Each row is followed by its class number.
[ -3 -12  39  -4 -18  -9 -11  27   8   8  12   2  14   1   1  -6  -3   3
 -12   8   6  -7   9  -8   1 -13  -1   6  22   9  -3 -10   5 -23   8   8
  18   3   3  14  -5  -8 -13  11  -9 -17   6 -12 -12  -4   3   7  -1  -4
   3  26  31  30  30 -12  -7 -17  -6  11  -8  -3   1   0 -17 -10]
0
[ -5  -1 -38  -2  -9  -8 -16  13  30   3 -28   6  16  -5  39  -1 -43  12
  -1   2 -11  20 -12  10  -3  -5   6  -6  16  41  33  14  20 -14  -3  -3
  -7 -13   3  10  14 -12  -3 -18  -4 -25   4  45   3   4  -3   2 -16  -1
 -26  23  19 -52  18  15  -2  37 -12  -4  -7  -3  29   0  -8 -14]
1
[ 12 -27  14  14  -7 -17   8   5   9   8 -26  15  23   4  20  10 -45  -2
 -13  -1 -26 -11  -8  -2   1 -16   3  21   5  20  12   2  19   1 -16   7
  18 -20  12  20  -3 -16   1  13   0 -25  -8  20  -4   1  -1  -3 -39  -2
 -11   5  -4 -60   4  11   0  -6  -4  -3  -1  -6   7  -2   9   0]
1
[-17   4  22 -16  -8  -3 -16  35  18  -2  17   2  12  -1  11  -3   4   5
 -13   4  17  -2  -9   1  -1 -13  -2  -5  19  16   3  -1  10 -19  16   2
  14   9  -3   1  -3  -4 -10  -5  -5 -15  20  10  -1   4   4  14   5   4
 -13  40  35  17  36 -13  -5   7  -8   3 -11   1  17   4 -16 -17]
0
[-17  -3  31  -8  -9  -5 -10  27  11   5  -3   8  16  -2  11  -6  -2   3
  -9   7   4   4 -10   0   4 -12   2   2   9  19  12  -5  12 -26  12   5
  10   0   2   9  -2  -5  -3   3  -8 -16   7   5  -5   2   3   3   0  -1
  -9  33  31   0  27  -5  -5   0 -10   2  -9  -6  12  -1 -13 -16]
0
[ -4  -2 -18  -6 -11 -15 -22  22  33   6 -17  -2  13   0  39   1 -36  17
  -3   3  -9   7 -11  10  -5 -10   1   1  17  27  20   9  21 -10  -1  -5
   6  -8   3  51   4 -14   1  -5 -12 -26  11  30  -1  -1  -3   1 -17  -8
 -18  30  26 -17  23   3  -2  21  -6  -5  -7  -2  20   0 -11 -13]
1
[  3 -33  20   7  -6 -12   6   8   9   2 -23  27  29  -1  14   1 -47  -8
 -27  -5 -12  -8 -15  -8   6  -5   4  18  10  41  31   2  24 -10 -13   8
  13 -20  13  16  15 -15   3  -2   3 -27  -2  35  -5   6   1   1 -40   8
 -23  11  -1 -79  13  20  -9  20 -17  -2  -9  -7  16   3   0 -11]
1
[  8 -20  27   6 -10  -8   5  -9   9  11  -8  20  21 -11   1  -3 -31   4
 -21  -4  -3   3  34 -15  13   2   4  -6  19  39   9  -3  13   3  -8  -3
  10 -16   9  22  21  -3 -16 -13  -4 -25  -6   3  -8  -1  15  10 -30   5
   2  -7   9 -41  14  17  -7  16 -16  29 -11   7  11   5 -18 -10]
1
[ -4  -6  39  -8  -7   1   0  19   2  -2   6  14  14   1   0   1   3  -7
 -15   1   8 -11  -6  -3   3  -8  -2   7   8  15   2  -8   5  -8   6   2
  12   1   2   7  -5  -5  -3   4   0 -11   3   8  -7   2   2  12  -6   7
  -9  19  21  -6  21  -3  -5  -4  -4   9 -10  -5  11   3  -7 -13]
0
[  7 -16  18  -3 -15 -13  -2  15  24  12  -7  12  24  -3  21  -3 -41  12
 -19   1  -1   2  13  -9   4  -8   2   5  23  34   8   3  20   2   0   4
  17 -14   7  25  16 -16 -12  -8 -12 -33   7  11  -8  -4  11   9 -28   1
  -5  21  23 -21  26   5  -9  14 -14  13 -12   6  18   6 -12 -17]
1
[ -6  -3 -27  -6 -18 -16 -24  30  46  10 -14   0  20 -10  50  -2 -44  25
  -9   5  -3  14   7   6   1 -11   4 -12  30  41  20  14  23 -14   4   1
   6  -9   2  22  16 -15 -15 -19 -22 -38  14  29  -2  -2   6  12 -18  -3
   2  35  34 -18  38   8  -7  35 -13   5  -7   5  28  -1 -26 -21]
1
[-18 -30  49   0  -8 -10  -5  30   6  -2 -21  25  24   7  11  10 -26 -10
 -24   1  -9  -8 -43  -3   2 -18  -4  31   8  20  30  -4  28 -33  -4  14
  20  -9  10  12 -11 -19  10  16   0 -25   4  28 -11   5  -3  -2 -34   3
 -29  40  12 -41  21   5  -4  -3  -7 -19  -9 -19  11  -4   5 -15]
0
[ -2  -4 -23  -8 -18 -19 -24  32  45   8 -13   0  18   2  52  14 -51  25
  -6   7 -14   3 -22  11  -8 -16  -5   7  23  18  15  18  29  -6  -4   9
  10  -4   5  19  -1 -23  -6 -13 -16 -39  16  34  -6  -5  -1   7 -35  -6
 -23  41  19 -17  27   5   0  22  -5 -15  -5  -2  24  -6  -7  -6]
1
[ -4 -13  33  -3 -10  -8 -10  23   6   2   3   8  16   3   2  -2  -8  -5
 -13   5   2  -6  -5  -6   1 -16   0  10  13  11  11  -8  10 -33   4   9
  13   2   5   6  -4  -8  -3  12  -1 -14   4   1  -7  -2   1   4  -7  -6
  -7  21  24   5  21  -6  -2  -6  -7   1  -7  -8   1  -3 -11 -16]
0
